Below is a small trained network, with its code and all its weights. Each question gives an input and a class and asks what happens when units are switched off, that is, made to give their printed mean instead of their output.

import numpy as np


def w(rows, s, z=0):
    codes = np.array(rows[::2]) - 128.0
    scale = np.full(codes.shape[1], s)
    scale[-1] = z or s
    return codes * scale


def norm(h):
    return h / np.sqrt((h * h).mean(-1, keepdims=True) + 1e-5)


def f(y):
    return np.maximum(y, 0)


def log_softmax(a):
    a = a - a.max(-1, keepdims=True)
    return a - np.log(np.exp(a).sum(-1, keepdims=True))


def net(x, mask):
    res = np.array(x, float).reshape(1, 8) / 4 @ E
    u = 0
    for l in range(2):
        y = f(norm(res) @ A[l][:, :-1].T + A[l][:, -1])
        res = res + np.where(mask[u : u + 3], y, B[l][:, -1]) @ B[l][:, :-1]
        u += 3
    return log_softmax(norm(res)[-1] @ U[:, :-1].T + U[:, -1])


A, B = {}, {}
E = w([
[120,112,132,140,121,170,100,139],'x0',
[37,120,61,193,108,93,207,113],'x1',
[147,121,131,110,138,126,133,96],'x2',
[97,123,154,95,167,115,125,74],'x3',
[126,189,206,185,56,154,136,88],'x4',
[190,120,86,135,88,118,86,58],'x5',
[138,121,134,106,149,122,151,123],'x6',
[254,168,117,142,118,21,192,137],'x7',
],0.0073)
A[0] = w([
[140,45,2,51,244,89,113,184,7],'0.n1',
[77,155,187,71,169,121,178,193,31],'0.n2',
[226,145,131,91,153,99,246,114,162],'0.n3',
],0.0061,0.0012)
B[0] = w([
[154,233,150,209,125,116,97,69,253],'0.n1',
[222,55,53,206,1,129,105,117,182],'0.n2',
[38,92,111,118,17,103,151,47,217],'0.n3',
],0.0098,0.0059)
A[1] = w([
[251,42,105,226,23,64,126,254,249],'1.n1',
[70,93,189,227,72,125,124,123,115],'1.n2',
[134,189,223,115,75,179,199,129,82],'1.n3',
],0.0052,0.0012)
B[1] = w([
[99,67,162,106,105,157,171,105,254],'1.n1',
[110,151,122,124,134,99,78,60,236],'1.n2',
[254,184,138,137,151,38,138,190,173],'1.n3',
],0.011,0.0055)
U = w([
[163,186,131,216,161,110,116,127,131],'0',
[98,59,121,115,94,92,79,135,189],'1',
[115,104,122,126,117,158,146,95,80],'2',
[87,112,119,75,106,120,102,122,176],'3',
[62,65,87,10,118,117,113,142,232],'4',
[141,2,105,136,138,101,99,121,2],'5',
[117,98,104,82,153,100,125,183,237],'6',
],0.0071,0.0016)

Each question gives the input, the list of numbers given to net, and the class t.
The units are the neurons (one row each of A and B). Each row of codes is followed by its name. A weight is (code - 128) times the scale printed after its matrix; where a second scale follows, it is the last column's (A, B and U).
mask holds one flag per neuron, layer by layer. A switched-off neuron (its flag False) gives its mean, the last column of its row in B, instead of its output. The means were averaged over made-up inputs and are rounded, as every weight is.
A unit's drop is (log p(t) with every unit on - log p(t) with that unit switched off) / (log p(t) with every unit on - log p(t) with every unit switched off).
The circuit of an input: a set's keep is (log p(t) with only the set's units on - log p(t) with every unit switched off) / (log p(t) with every unit on - log p(t) with every unit switched off). Starting from all 6 units, units are removed one at a time, each time the one whose removal leaves the highest keep (on an exact tie, the one counted first), for as long as the keep stays at least 0.8.
circuit, biggest first: the units of the circuit, biggest drop first
top k neurons: the k neurons with the biggest drops, biggest first
top k neurons in layer l: the k neurons of layer l with the biggest drops, biggest first
drop of u: that unit's drop, to one decimal
input [4,-2,1,1,4,-8,-3,5], class 5: circuit, biggest first => (0.n2; 0.n1)
input [6,-1,7,6,7,-1,6,-2], class 0: top 2 neurons => (1.n3; 0.n3)
input [5,-1,1,3,2,2,-3,8], class 4: circuit, biggest first => (0.n1; 0.n3)
input [7,-4,-3,-8,-6,-5,-2,4], class 2: circuit, biggest first => (1.n1; 0.n1)
input [1,1,2,4,-7,7,1,-3], class 0: top 2 neurons in layer 0 => (0.n1; 0.n3)
input [0,-6,-6,-6,2,7,0,8], class 4: top 2 neurons => (0.n1; 1.n1)
input [7,-4,1,-8,-5,-3,-4,4], class 2: top 3 neurons => (1.n1; 0.n1; 1.n3)
input [-8,3,-4,-4,-8,3,-7,-1], class 0: top 2 neurons => (0.n1; 0.n3)
input [-1,-5,-6,2,-2,-7,-3,-3], class 5: top 2 neurons => (0.n2; 0.n3)
input [0,5,5,5,-8,0,0,2], class 0: top 2 neurons => (0.n1; 1.n1)
input [0,-3,-7,4,-8,8,-8,1], class 0: drop of 0.n1 => 0.9
input [-5,0,4,-6,-7,1,6,-5], class 0: drop of 0.n1 => 0.7
input [3,1,2,-3,-1,1,-4,6], class 4: drop of 0.n1 => 0.3
